Below is a small trained network, with its code and all its weights. Each question gives an input and a target symbol and asks what happens when units are switched off, that is, made to give their printed mean instead of their output.

import numpy as np


def w(rows, s, z=0):
    codes = np.array(rows[::2]) - 128.0
    scale = np.full(codes.shape[1], s)
    scale[-1] = z or s
    return codes * scale


def norm(h):
    return h / np.sqrt((h * h).mean(-1, keepdims=True) + 1e-5)


def f(y):
    return np.maximum(y, 0)


def softmax(a):
    e = np.exp(a - a.max(-1, keepdims=True))
    return e / e.sum(-1, keepdims=True)


def log_softmax(a):
    a = a - a.max(-1, keepdims=True)
    return a - np.log(np.exp(a).sum(-1, keepdims=True))


def net(x, mask):
    ids = ['ΨΩαδεζμφ'.index(c) for c in x.split()]
    T = len(ids)
    res = E[ids] + P[:T]
    u = 0
    for l in range(2):
        r = norm(res)
        for j in range(3):
            rows = slice(2 * j, 2 * j + 2)
            q, k, v = (r @ M[l][rows].T for M in (Q, K, V))
            z = softmax(np.where(np.tri(T) > 0, q @ k.T / 2**0.5, -1e9)) @ v
            o = O[l][rows]
            res = res + np.where(mask[u + j], z, o[:, -1]) @ o[:, :-1]
        u += 3
        y = f(norm(res) @ A[l][:, :-1].T + A[l][:, -1])
        res = res + np.where(mask[u : u + 4], y, B[l][:, -1]) @ B[l][:, :-1]
        u += 4
    return log_softmax(norm(res)[-1] @ U[:, :-1].T + U[:, -1])


Q, K, V, O, A, B = {}, {}, {}, {}, {}, {}
E = w([
[135,69,78],'Ψ',
[156,75,98],'Ω',
[126,95,92],'α',
[42,114,101],'δ',
[221,179,118],'ε',
[193,138,160],'ζ',
[7,107,176],'μ',
[123,156,54],'φ',
],0.017)
P = w([
[208,38,133],'0',
[167,2,120],'1',
[198,61,160],'2',
[115,130,146],'3',
[141,100,167],'4',
[127,98,183],'5',
[144,86,142],'6',
],0.008)
Q[0] = w([
[140,76,129],'L0H0',
[164,95,206],'L0H0',
[158,117,111],'L0H1',
[148,125,126],'L0H1',
[138,253,89],'L0H2',
[149,158,95],'L0H2',
],0.019)
K[0] = w([
[103,163,150],'L0H0',
[141,116,212],'L0H0',
[94,161,127],'L0H1',
[110,137,120],'L0H1',
[171,5,143],'L0H2',
[132,112,143],'L0H2',
],0.023)
V[0] = w([
[130,169,40],'L0H0',
[181,136,171],'L0H0',
[76,77,37],'L0H1',
[98,58,252],'L0H1',
[94,127,202],'L0H2',
[157,130,129],'L0H2',
],0.03)
O[0] = w([
[114,200,179,136],'L0H0',
[113,83,172,88],'L0H0',
[80,206,140,253],'L0H1',
[109,78,4,137],'L0H1',
[135,114,55,98],'L0H2',
[126,112,158,114],'L0H2',
],0.026,0.022)
A[0] = w([
[163,11,48,150],'L0N0',
[92,183,253,250],'L0N1',
[7,119,107,137],'L0N2',
[197,59,59,145],'L0N3',
],0.015,0.0024)
B[0] = w([
[12,31,152,168],'L0N0',
[249,145,96,249],'L0N1',
[234,139,89,201],'L0N2',
[54,51,120,154],'L0N3',
],0.019,0.013)
Q[1] = w([
[61,129,123],'L1H0',
[212,111,100],'L1H0',
[70,3,92],'L1H1',
[168,146,133],'L1H1',
[167,89,114],'L1H2',
[68,180,107],'L1H2',
],0.023)
K[1] = w([
[163,162,92],'L1H0',
[97,147,163],'L1H0',
[106,5,89],'L1H1',
[109,147,160],'L1H1',
[95,126,160],'L1H2',
[126,93,77],'L1H2',
],0.029)
V[1] = w([
[251,110,78],'L1H0',
[124,99,154],'L1H0',
[94,241,196],'L1H1',
[221,180,90],'L1H1',
[56,149,196],'L1H2',
[64,206,125],'L1H2',
],0.025)
O[1] = w([
[255,65,57,179],'L1H0',
[146,64,166,81],'L1H0',
[173,248,158,251],'L1H1',
[237,128,96,233],'L1H1',
[11,109,154,86],'L1H2',
[38,246,88,200],'L1H2',
],0.017,0.014)
A[1] = w([
[93,96,85,58],'L1N0',
[80,54,217,146],'L1N1',
[53,254,87,253],'L1N2',
[8,43,148,84],'L1N3',
],0.017,0.0021)
B[1] = w([
[180,82,165,149],'L1N0',
[22,170,197,144],'L1N1',
[230,33,126,253],'L1N2',
[6,144,198,166],'L1N3',
],0.018,0.015)
U = w([
[174,137,160,19],'Ψ',
[215,89,155,133],'Ω',
[179,131,160,3],'α',
[100,214,79,212],'δ',
[211,84,209,124],'ε',
[135,98,202,247],'ζ',
[138,112,117,109],'μ',
[137,199,252,190],'φ',
],0.012,0.0023)

Each question gives the input, a string of symbols that net reads in full, and the target symbol t.
The units are the heads (2 rows each of Q, K, V and O) and the neurons (one row each of A and B). Each row of codes is followed by its name. A weight is (code - 128) times the scale printed after its matrix; where a second scale follows, it is the last column's (O, A, B and U).
mask holds one flag per unit, layer by layer, with each layer's heads first. A switched-off unit (its flag False) gives its mean, the last column of its rows in O or B, instead of its output. The means were averaged over made-up inputs and are rounded, as every weight is.
A unit's drop is (log p(t) with every unit on - log p(t) with that unit switched off) / (log p(t) with every unit on - log p(t) with every unit switched off).
The circuit of an input: a set's keep is (log p(t) with only the set's units on - log p(t) with every unit switched off) / (log p(t) with every unit on - log p(t) with every unit switched off). Starting from the 12 units with the biggest drops (on a tie, the unit counted first), units are removed one at a time, each time the one whose removal leaves the highest keep (on an exact tie, the one counted first), for as long as the keep stays at least 0.8.
units of the circuit, in order: the units of the circuit, biggest drop first
top k neurons: the k neurons with the biggest drops, biggest first
top k neurons in layer l: the k neurons of layer l with the biggest drops, biggest first
which heads matter: for each layer, one digit per head in row order, 1 if its drop is at least 0.15 and else 0, layers parted by /
drop when u is switched off: that unit's drop, to one decimal
input α α Ω Ψ φ Ψ Ω, target φ: units of the circuit, in order	[L0H1]
input φ α ε Ω φ δ, target φ: units of the circuit, in order	[L0H1 L1H2]
input ε α Ω δ ε δ, target Ω: units of the circuit, in order	[L0H1 L1H0]
input δ Ψ φ α, target φ: which heads matter	011 / 000
input ζ Ψ ε δ, target ζ: which heads matter	010 / 000
input ζ δ Ω ε, target ε: units of the circuit, in order	[L0H0 L1H2]
input δ Ψ α ζ Ω, target ζ: which heads matter	100 / 000
input Ω ε ε Ψ Ω, target ε: units of the circuit, in order	[L0H1 L0H0]
input δ δ δ ζ Ω Ω, target ζ: units of the circuit, in order	[L0H0 L1H1]
input ε ζ α, target ζ: which heads matter	110 / 010
input φ φ δ, target φ: which heads matter	010 / 000
input Ω Ω ζ δ φ Ω, target φ: top 2 neurons	[L0N1 L0N2]
input φ δ Ψ, target φ: drop when L1H0 is switched off	0.1
input δ δ ε ζ, target ζ: drop when L1N0 is switched off	0.0
input α Ψ Ψ φ φ δ α, target φ: drop when L0H1 is switched off	0.4
input Ω φ Ψ, target φ: top neuron in layer 1	[L1N2]
